Below is a small trained network, with its code and all its weights. Each question gives an input and a class and asks what happens when units are switched off, that is, made to give their printed mean instead of their output.

import numpy as np


def w(rows, s, z=0):
    codes = np.array(rows[::2]) - 128.0
    scale = np.full(codes.shape[1], s)
    scale[-1] = z or s
    return codes * scale


def norm(h):
    return h / np.sqrt((h * h).mean(-1, keepdims=True) + 1e-5)


def f(y):
    return np.maximum(y, 0)


def log_softmax(a):
    a = a - a.max(-1, keepdims=True)
    return a - np.log(np.exp(a).sum(-1, keepdims=True))


def net(x, mask):
    res = np.array(x, float).reshape(1, 7) / 4 @ E
    u = 0
    for l in range(2):
        y = f(norm(res) @ A[l][:, :-1].T + A[l][:, -1])
        res = res + np.where(mask[u : u + 3], y, B[l][:, -1]) @ B[l][:, :-1]
        u += 3
    return log_softmax(norm(res)[-1] @ U[:, :-1].T + U[:, -1])


A, B = {}, {}
E = w([
[121,117,123,125,129],'x0',
[88,106,108,238,254],'x1',
[135,135,124,131,123],'x2',
[123,122,133,125,129],'x3',
[124,111,129,127,125],'x4',
[28,141,90,205,78],'x5',
[243,80,225,231,63],'x6',
],0.0025)
A[0] = w([
[192,129,173,85,123,177],'0.n1',
[136,122,103,101,217,3],'0.n2',
[93,175,79,2,78,119],'0.n3',
],0.0064,0.0044)
B[0] = w([
[147,123,62,89,131,219],'0.n1',
[59,218,254,42,82,150],'0.n2',
[158,98,162,208,148,252],'0.n3',
],0.0095,0.0047)
A[1] = w([
[86,193,192,75,64,134],'1.n1',
[197,108,170,124,218,2],'1.n2',
[150,123,128,107,1,105],'1.n3',
],0.0064,0.0041)
B[1] = w([
[71,143,208,153,129,201],'1.n1',
[186,101,145,79,255,208],'1.n2',
[42,183,182,70,130,251],'1.n3',
],0.0068,0.0021)
U = w([
[204,99,128,120,220,137],'0',
[58,184,219,87,113,250],'1',
[120,111,127,249,89,132],'2',
[41,153,23,140,175,45],'3',
[184,139,105,35,58,71],'4',
],0.015,0.0023)

Each question gives the input, the list of numbers given to net, and the class t.
The units are the neurons (one row each of A and B). Each row of codes is followed by its name. A weight is (code - 128) times the scale printed after its matrix; where a second scale follows, it is the last column's (A, B and U).
mask holds one flag per neuron, layer by layer. A switched-off neuron (its flag False) gives its mean, the last column of its row in B, instead of its output. The means were averaged over made-up inputs and are rounded, as every weight is.
A unit's drop is (log p(t) with every unit on - log p(t) with that unit switched off) / (log p(t) with every unit on - log p(t) with every unit switched off).
The circuit of an input: a set's keep is (log p(t) with only the set's units on - log p(t) with every unit switched off) / (log p(t) with every unit on - log p(t) with every unit switched off). Starting from all 6 units, units are removed one at a time, each time the one whose removal leaves the highest keep (on an exact tie, the one counted first), for as long as the keep stays at least 0.8.
units of the circuit, in order: the units of the circuit, biggest drop first
most important unit: the unit with the biggest drop
k most important neurons: the k neurons with the biggest drops, biggest first
drop of u: that unit's drop, to one decimal
input [8,-5,-3,-6,8,4,-2], class 2: most important unit -> 0.n3
input [-2,-3,4,-6,-6,-2,8], class 4: units of the circuit, in order -> 0.n1, 0.n3
input [-7,1,-5,-1,-3,-6,-4], class 1: 2 most important neurons -> 0.n2, 1.n1
input [7,-1,-5,1,-6,-4,1], class 4: 3 most important neurons -> 0.n1, 0.n3, 1.n2
input [-1,-1,2,-8,6,4,-8], class 2: units of the circuit, in order -> 0.n3, 0.n1
input [1,0,6,-8,-7,-2,3], class 4: 3 most important neurons -> 0.n3, 0.n1, 1.n2
input [-8,-4,-3,2,3,-7,5], class 4: units of the circuit, in order -> 0.n3, 0.n1
input [-6,-7,-4,1,-3,-2,0], class 0: 2 most important neurons -> 0.n3, 0.n2
input [5,2,-2,-8,-6,-7,-4], class 1: drop of 0.n2 -> 1.8
input [-5,-3,4,1,1,2,-7], class 2: drop of 1.n2 -> 0.0
input [4,-7,0,5,-5,-6,-8], class 0: drop of 0.n3 -> 1.0
input [7,6,-1,7,-6,-4,-6], class 1: drop of 0.n2 -> 1.0
